Small tables with named rows and columns. After each table, cells are looked up by row and column.

vos
fields: gug, lud, zuzu, migob, sota
koni: [1.3, -2.6, 2.3, 1.0, 2.4]
sologig: [0.6, 0.9, 3.0, 2.1, 1.3]
kef: [2.3, -0.6, 2.7, 1.1, 5.5]
kaz: [0.3, -6.1, -0.1, 1.7, 9.4]
riregeb: [0.5, 4.7, 2.3, 1.1, -0.5]
potofov: [1.0, 1.4, -2.1, 0.7, 2.9]
tek: [1.0, 1.4, -0.7, 0.0, 4.2]
bonum: [0.9, 5.4, 3.4, 2.4, 4.7]

tek, sota => 4.2
koni, lud => -2.6
bonum, lud => 5.4
bonum, zuzu => 3.4
kaz, gug => 0.3
riregeb, migob => 1.1
koni, sota => 2.4
bonum, gug => 0.9
potofov, gug => 1.0
tek, migob => 0.0
potofov, sota => 2.9

vibobo.tsv
	bego	koza	zev	fom	fabuv	latu	mupe	kel	niduza	nuf
lin	4.9	3.7	5.3	4.9	3.5	3.8	3.4	1.5	6.1	5.3
disafi	5.4	6.2	6.8	4.8	5.2	6.8	5.5	7.2	2.7	5.4
pugebe	-0.1	1.7	-3.1	-0.6	5.8	2.3	5.7	4.4	-3.6	-0.6
mev	-1.9	5.4	6.4	2.3	1.6	6.4	2.1	2.3	-0.7	1.3
tebif	4.3	4.8	5.9	5.1	3.2	4.0	3.2	2.2	7.2	4.8
noku	2.3	4.3	6.0	3.6	1.9	3.8	2.0	0.3	7.1	2.4
kup	-9.5	2.7	-0.9	-3.0	0.1	2.2	0.3	-3.6	-5.9	-6.3
piz	5.1	4.5	5.1	5.6	5.2	5.5	5.2	5.9	2.5	6.2
laz	2.6	-0.5	5.9	6.0	3.1	3.4	2.4	-0.6	0.6	6.5

kup, bego -> -9.5
laz, mupe -> 2.4
noku, koza -> 4.3
tebif, koza -> 4.8
kup, kel -> -3.6
pugebe, fom -> -0.6
disafi, mupe -> 5.5
kup, nuf -> -6.3
disafi, niduza -> 2.7
mev, niduza -> -0.7
tebif, niduza -> 7.2
pugebe, nuf -> -0.6
tebif, fom -> 5.1
laz, koza -> -0.5
piz, niduza -> 2.5
pugebe, niduza -> -3.6
noku, zev -> 6.0
Which row has the largest latu? disafi

nak:
       libibuz  fakameg  sab  ziz
pira       125      123  172  229
let        197      109  132   38
medef       81       80   75   44
femit      239      157  216  148
zok         66       76   49  111
zuv        133      231   65   51
mos        184       55  123   77
liv        116      108   74   76
vos        175       60  231   49
pul         72       43  197  152
keba       216      227   75   56
goni        74       87  155  134
bik        215      164  152   81
zif        137      159  231  124

sab of pul is 197
sab of zif is 231
libibuz of zif is 137
libibuz of goni is 74
ziz of zok is 111
libibuz of bik is 215
sab of pira is 172

lonuba =
	lev	demaf	nav	bipu	fozemi	pip	fov	kif	kilu
fofabug	15	7	3	11	12	11	51	22	32
sugog	12	30	1	12	12	12	46	33	31
sulud	10	-10	-25	11	13	8	-3	13	42
nin	-6	-14	-9	15	10	15	-49	31	91
tifibe	17	52	-23	13	12	15	64	17	37
fom	14	36	86	14	14	15	19	51	-3
fub	2	37	8	16	10	20	-28	29	40
nom	4	53	-64	14	10	18	9	18	42
gadi	10	12	90	14	13	14	3	52	22
mikubu	28	-2	-16	9	15	6	87	-10	66
pafof	11	39	-24	11	10	15	42	18	25
som	1	33	86	14	11	16	-19	75	-7
fures	-10	27	40	17	11	18	-72	70	34
sak	22	-18	23	8	15	4	39	10	28

kif of sugog = 33
fozemi of nom = 10
kif of fures = 70
bipu of som = 14
lev of fofabug = 15
bipu of fofabug = 11
bipu of fub = 16
pip of fures = 18
fozemi of sulud = 13
pip of fofabug = 11
kif of pafof = 18
bipu of nom = 14
kilu of pafof = 25
kilu of nom = 42

fego =
            zos      ged      vaz     babi  movutep      mus
dur      11.812  -28.745   34.002   47.296   -7.833  -46.369
zefipu   12.206   11.262  -11.741   27.371   61.030   -8.279
zagom    16.974   42.847  -22.135  -15.952   29.836   43.017
riri     15.313   21.729  -23.526   20.374   56.640   -5.074
gamoz    18.771   39.767  -33.351    2.028   43.161   14.757
divul    22.680   32.964  -12.112   51.075  -14.663  -55.478
merur    17.793   31.836  -30.970   11.516   50.581    2.745
mak      15.950  -12.314   16.350   52.106   -7.403  -57.251
tinimip  18.650   43.924  -30.082   -7.452   36.134   28.799
zif      24.156   56.305  -17.995   46.050  -21.038  -42.255
gunete   19.744    9.095    0.148   53.362   -9.663  -60.686

What is the vaz of merur in fego? -30.970
What is the vaz of zefipu in fego? -11.741
What is the vaz of zif in fego? -17.995
What is the movutep of zif in fego? -21.038
What is the movutep of mak in fego? -7.403
What is the mus of gunete in fego? -60.686
What is the zos of dur in fego? 11.812
What is the mus of merur in fego? 2.745
Which row has the largest ged? zif

